Here is a tiny trained network, its code and every weight. The questions are about switching its units off for an input and a target symbol, where a switched-off unit gives its printed mean instead of its output.

import numpy as np


def w(rows, s, z=0):
    codes = np.array(rows[::2]) - 128.0
    scale = np.full(codes.shape[1], s)
    scale[-1] = z or s
    return codes * scale


def softmax(a):
    e = np.exp(a - a.max(-1, keepdims=True))
    return e / e.sum(-1, keepdims=True)


def log_softmax(a):
    a = a - a.max(-1, keepdims=True)
    return a - np.log(np.exp(a).sum(-1, keepdims=True))


def net(x, mask):
    ids = ['ΓΔΞΨαβζηλμστφω'.index(c) for c in x.split()]
    T = len(ids)
    res = E[ids] + P[:T]
    u = 0
    for l in range(2):
        r = res
        for j in range(3):
            rows = slice(4 * j, 4 * j + 4)
            q, k, v = (r @ M[l][rows].T for M in (Q, K, V))
            z = softmax(np.where(np.tri(T) > 0, q @ k.T / 4**0.5, -1e9)) @ v
            o = O[l][rows]
            res = res + np.where(mask[u + j], z, o[:, -1]) @ o[:, :-1]
        u += 3
    return log_softmax(res[-1] @ U[:, :-1].T + U[:, -1])


Q, K, V, O = {}, {}, {}, {}
E = w([
[199,14,186,80,167,155,98,132,194,130],'Γ',
[150,136,63,156,219,213,155,67,96,121],'Δ',
[36,46,178,159,130,122,104,102,136,114],'Ξ',
[160,86,51,71,144,86,140,129,218,81],'Ψ',
[138,134,104,85,48,154,184,170,100,166],'α',
[29,214,114,115,145,119,81,149,27,126],'β',
[195,67,201,158,91,81,89,197,78,67],'ζ',
[122,210,174,98,112,224,129,145,150,101],'η',
[83,152,173,127,196,80,38,151,192,102],'λ',
[151,135,93,80,117,130,125,49,117,5],'μ',
[157,147,144,227,75,74,179,174,190,97],'σ',
[144,103,32,114,136,120,180,149,78,53],'τ',
[140,178,179,80,209,106,246,32,110,187],'φ',
[106,112,120,123,170,149,144,242,122,183],'ω',
],0.014)
P = w([
[101,147,62,134,60,132,2,32,144,214],'0',
[116,163,158,95,108,164,142,171,138,109],'1',
[114,174,159,114,116,159,146,173,133,128],'2',
[120,181,162,122,116,154,146,179,122,129],'3',
[119,169,168,107,109,147,137,177,126,124],'4',
[128,163,178,108,119,147,140,171,118,123],'5',
[111,165,181,112,115,128,144,171,111,130],'6',
[113,158,190,99,126,136,141,186,111,106],'7',
[121,152,201,91,119,136,139,181,108,108],'8',
],0.0056)
Q[0] = w([
[122,172,179,162,47,182,48,33,191,161],'L0H1',
[160,196,123,37,72,139,198,152,135,153],'L0H1',
[90,161,90,32,131,163,120,151,77,191],'L0H1',
[79,50,135,121,72,56,4,92,181,62],'L0H1',
[104,112,167,104,124,64,148,150,123,107],'L0H2',
[129,117,173,118,80,110,115,164,122,104],'L0H2',
[129,118,154,102,93,121,130,148,139,122],'L0H2',
[107,103,129,140,88,128,75,178,129,92],'L0H2',
[112,126,126,139,91,123,98,147,153,140],'L0H3',
[146,157,151,111,122,109,141,118,146,192],'L0H3',
[135,116,112,160,94,155,67,134,120,157],'L0H3',
[128,132,170,120,161,97,123,113,99,120],'L0H3',
],0.022)
K[0] = w([
[108,186,148,132,66,252,84,117,182,114],'L0H1',
[150,160,182,42,116,64,179,119,133,123],'L0H1',
[92,161,134,41,161,125,149,124,78,189],'L0H1',
[74,52,119,160,63,92,46,150,178,33],'L0H1',
[118,135,174,70,94,119,143,132,115,135],'L0H2',
[111,129,135,121,110,105,151,130,140,139],'L0H2',
[122,126,140,99,101,89,145,117,146,132],'L0H2',
[104,132,140,136,159,89,141,91,123,114],'L0H2',
[117,137,118,132,126,149,121,161,112,101],'L0H3',
[138,128,104,112,99,128,100,108,153,177],'L0H3',
[96,136,141,183,126,169,126,162,148,78],'L0H3',
[125,153,111,103,103,99,137,124,162,175],'L0H3',
],0.023)
V[0] = w([
[139,153,205,57,21,99,129,81,198,138],'L0H1',
[68,128,85,84,83,97,119,211,113,150],'L0H1',
[131,111,141,153,201,108,146,114,134,91],'L0H1',
[87,106,92,135,159,1,176,128,62,123],'L0H1',
[129,109,110,123,136,101,144,111,131,130],'L0H2',
[114,100,101,138,61,170,84,130,149,108],'L0H2',
[139,149,123,135,93,129,63,121,108,142],'L0H2',
[100,103,79,150,95,157,62,191,160,99],'L0H2',
[141,167,123,132,156,164,129,181,144,101],'L0H3',
[124,141,120,139,131,164,164,174,164,114],'L0H3',
[123,92,72,159,110,150,57,117,125,123],'L0H3',
[144,130,116,141,126,184,113,162,120,99],'L0H3',
],0.0092)
O[0] = w([
[99,84,130,120,29,147,108,103,194,150,230],'L0H1',
[72,160,46,109,101,121,133,197,36,171,113],'L0H1',
[131,125,190,113,153,104,136,112,158,100,217],'L0H1',
[146,117,156,46,116,3,136,115,90,134,212],'L0H1',
[134,116,100,114,118,113,125,111,142,128,109],'L0H2',
[115,96,119,206,139,116,94,118,124,130,161],'L0H2',
[142,109,105,161,145,137,95,95,104,126,64],'L0H2',
[92,88,97,210,142,145,100,153,97,156,87],'L0H2',
[119,134,101,146,157,192,135,165,116,111,140],'L0H3',
[114,136,87,153,135,158,137,149,137,112,126],'L0H3',
[176,95,66,188,161,108,101,46,85,128,11],'L0H3',
[151,117,104,177,162,151,130,130,110,101,126],'L0H3',
],0.0067,0.0011)
Q[1] = w([
[193,48,180,177,144,183,170,203,123,179],'L1H1',
[136,143,175,5,91,122,222,100,158,209],'L1H1',
[54,187,234,165,88,134,151,127,155,137],'L1H1',
[81,94,106,196,31,128,132,177,97,156],'L1H1',
[155,209,111,103,157,132,170,110,153,151],'L1H2',
[158,160,119,156,111,185,90,129,133,169],'L1H2',
[185,131,86,169,157,116,95,152,104,116],'L1H2',
[141,148,106,142,51,119,167,119,126,122],'L1H2',
[221,65,80,127,181,129,100,177,93,164],'L1H3',
[177,85,28,225,88,107,35,135,132,74],'L1H3',
[159,145,157,95,161,93,121,144,210,143],'L1H3',
[97,101,173,143,129,133,90,203,155,147],'L1H3',
],0.024)
K[1] = w([
[180,57,210,172,146,168,199,169,108,195],'L1H1',
[180,89,38,134,95,118,110,35,103,251],'L1H1',
[70,149,172,224,128,113,101,41,98,193],'L1H1',
[38,109,165,175,77,118,200,176,110,145],'L1H1',
[158,158,59,164,154,119,111,102,130,135],'L1H2',
[140,177,135,102,111,142,137,150,168,160],'L1H2',
[163,169,180,86,145,116,191,170,112,101],'L1H2',
[133,133,113,181,68,106,198,100,122,126],'L1H2',
[235,90,117,72,144,138,107,199,111,153],'L1H3',
[194,118,80,113,45,130,155,217,195,12],'L1H3',
[186,154,127,156,181,70,85,120,211,197],'L1H3',
[92,93,168,134,132,119,96,203,159,163],'L1H3',
],0.023)
V[1] = w([
[78,192,146,147,171,124,49,114,182,68],'L1H1',
[119,127,203,224,127,171,154,107,112,189],'L1H1',
[86,227,174,147,65,142,83,135,100,118],'L1H1',
[206,118,186,70,101,212,62,148,75,141],'L1H1',
[127,125,122,177,77,115,188,82,157,105],'L1H2',
[80,74,134,104,122,106,185,134,191,145],'L1H2',
[99,185,75,65,95,170,50,130,167,32],'L1H2',
[128,114,180,138,36,145,164,56,32,64],'L1H2',
[68,149,100,155,178,109,189,99,181,150],'L1H3',
[182,126,178,131,66,110,157,62,22,76],'L1H3',
[54,124,118,5,100,174,102,124,143,27],'L1H3',
[138,42,153,83,197,194,178,144,53,162],'L1H3',
],0.014)
O[1] = w([
[122,195,182,182,167,117,28,173,61,138,181],'L1H1',
[144,114,169,201,218,91,220,36,76,254,135],'L1H1',
[155,149,224,156,39,58,164,75,44,123,112],'L1H1',
[245,157,122,51,108,191,128,80,65,225,96],'L1H1',
[24,147,118,159,136,153,139,97,116,135,136],'L1H2',
[91,132,137,160,223,126,172,83,134,72,52],'L1H2',
[90,115,160,53,95,205,65,190,51,25,130],'L1H2',
[70,199,144,211,7,173,206,122,118,114,253],'L1H2',
[60,137,97,34,159,146,158,82,104,141,189],'L1H3',
[172,69,113,131,131,136,146,139,24,29,189],'L1H3',
[112,136,83,177,102,140,40,24,121,152,238],'L1H3',
[75,21,150,120,136,149,134,117,73,168,203],'L1H3',
],0.007,0.0042)
U = w([
[160,182,62,118,208,178,157,129,56,129,213],'Γ',
[82,99,134,90,99,134,135,232,127,225,2],'Δ',
[139,212,128,149,141,156,205,164,163,104,161],'Ξ',
[102,59,91,128,137,120,128,190,84,87,67],'Ψ',
[126,131,185,48,107,141,164,107,147,112,220],'α',
[186,47,218,156,69,144,114,163,158,119,116],'β',
[120,147,44,106,42,153,165,99,129,209,133],'ζ',
[102,145,97,87,103,64,116,136,14,162,50],'η',
[144,144,174,113,138,102,61,150,150,129,127],'λ',
[74,149,158,138,87,254,112,192,126,175,32],'μ',
[47,13,156,169,104,97,82,77,117,148,179],'σ',
[101,95,125,110,55,144,83,125,240,145,93],'τ',
[174,137,104,124,110,142,85,20,124,64,202],'φ',
[191,31,158,114,111,148,81,61,211,140,147],'ω',
],0.0055,0.0036)

Each question gives the input, a string of symbols that net reads in full, and the target symbol t.
The units are the heads (4 rows each of Q, K, V and O). Each row of codes is followed by its name. A weight is (code - 128) times the scale printed after its matrix; where a second scale follows, it is the last column's (O and U).
mask holds one flag per head, layer by layer. A switched-off head (its flag False) gives its mean, the last column of its rows in O, instead of its output. The means were averaged over made-up inputs and are rounded, as every weight is.
A unit's drop is (log p(t) with every unit on - log p(t) with that unit switched off) / (log p(t) with every unit on - log p(t) with every unit switched off).
The circuit of an input: a set's keep is (log p(t) with only the set's units on - log p(t) with every unit switched off) / (log p(t) with every unit on - log p(t) with every unit switched off). Starting from all 6 units, units are removed one at a time, each time the one whose removal leaves the highest keep (on an exact tie, the one counted first), for as long as the keep stays at least 0.8.
units of the circuit, in order: the units of the circuit, biggest drop first
unit that matters most: the unit with the biggest drop
which heads matter: for each layer, one digit per head in row order, 1 if its drop is at least 0.15 and else 0, layers parted by /
drop when u is switched off: that unit's drop, to one decimal
input Ψ τ φ η Δ Ψ Ξ ζ ζ, target Ψ: unit that matters most -> L0H2
input φ β ζ σ Ξ σ, target φ: units of the circuit, in order -> L0H2, L1H3, L0H3
input Ξ Ξ Ξ η τ φ Ψ Ξ, target Ξ: units of the circuit, in order -> L0H2, L1H3, L0H3, L1H2
input ζ Ξ μ Ξ Ξ φ, target ζ: which heads matter -> 001 / 110
input τ φ η λ, target τ: units of the circuit, in order -> L0H2, L1H1, L0H1
input σ β Ξ σ Ξ ζ α, target ζ: units of the circuit, in order -> L0H1, L1H1
input σ Δ α Ξ Δ α, target ζ: units of the circuit, in order -> L1H1, L0H1
input ζ φ η Δ Ψ ζ, target ζ: which heads matter -> 011 / 110
input α α Ξ φ τ Ξ τ η Ξ, target α: units of the circuit, in order -> L0H2, L1H3
input Ψ φ Γ Ψ λ τ Γ, target Ψ: units of the circuit, in order -> L0H2, L1H1, L1H3, L1H2
input φ Ξ Ψ, target φ: units of the circuit, in order -> L1H3, L0H2, L0H3, L1H2
input φ ζ τ Γ μ Δ β, target φ: units of the circuit, in order -> L1H3, L0H2, L0H1
input ω ζ φ Ξ τ, target ω: units of the circuit, in order -> L1H2, L0H2, L0H1
input Γ φ τ Ξ Ξ, target Γ: units of the circuit, in order -> L0H2, L1H1, L0H1, L1H2
input λ σ ζ η Ψ Ξ φ, target λ: unit that matters most -> L0H3
input λ Γ Ξ Γ Ξ φ Ψ Ξ ζ, target λ: units of the circuit, in order -> L0H2, L1H1, L1H2
input β Γ α φ, target β: units of the circuit, in order -> L0H1, L1H2, L1H1
input τ τ φ β τ, target τ: which heads matter -> 101 / 100
input λ ζ τ τ Γ, target ω: which heads matter -> 000 / 110
input τ Ξ τ τ Δ Δ μ η, target μ: unit that matters most -> L0H1
input Ξ τ β Γ ω φ ζ α ω, target Ξ: units of the circuit, in order -> L0H3, L1H3, L1H2, L0H2
input β ω τ τ η φ Ξ λ, target β: which heads matter -> 111 / 111
input φ Γ τ β μ α, target φ: which heads matter -> 011 / 001
input Ψ λ φ α α, target Ψ: which heads matter -> 000 / 111
input λ Ξ Ψ λ Δ τ η, target μ: drop when L0H1 is switched off -> 1.9
input ω φ ω η τ λ η Γ Ξ, target ω: drop when L1H1 is switched off -> 0.1
input β α ζ λ φ β μ, target β: drop when L1H3 is switched off -> 0.2
input Ξ β μ σ Ξ μ ω, target Δ: drop when L0H1 is switched off -> 0.3
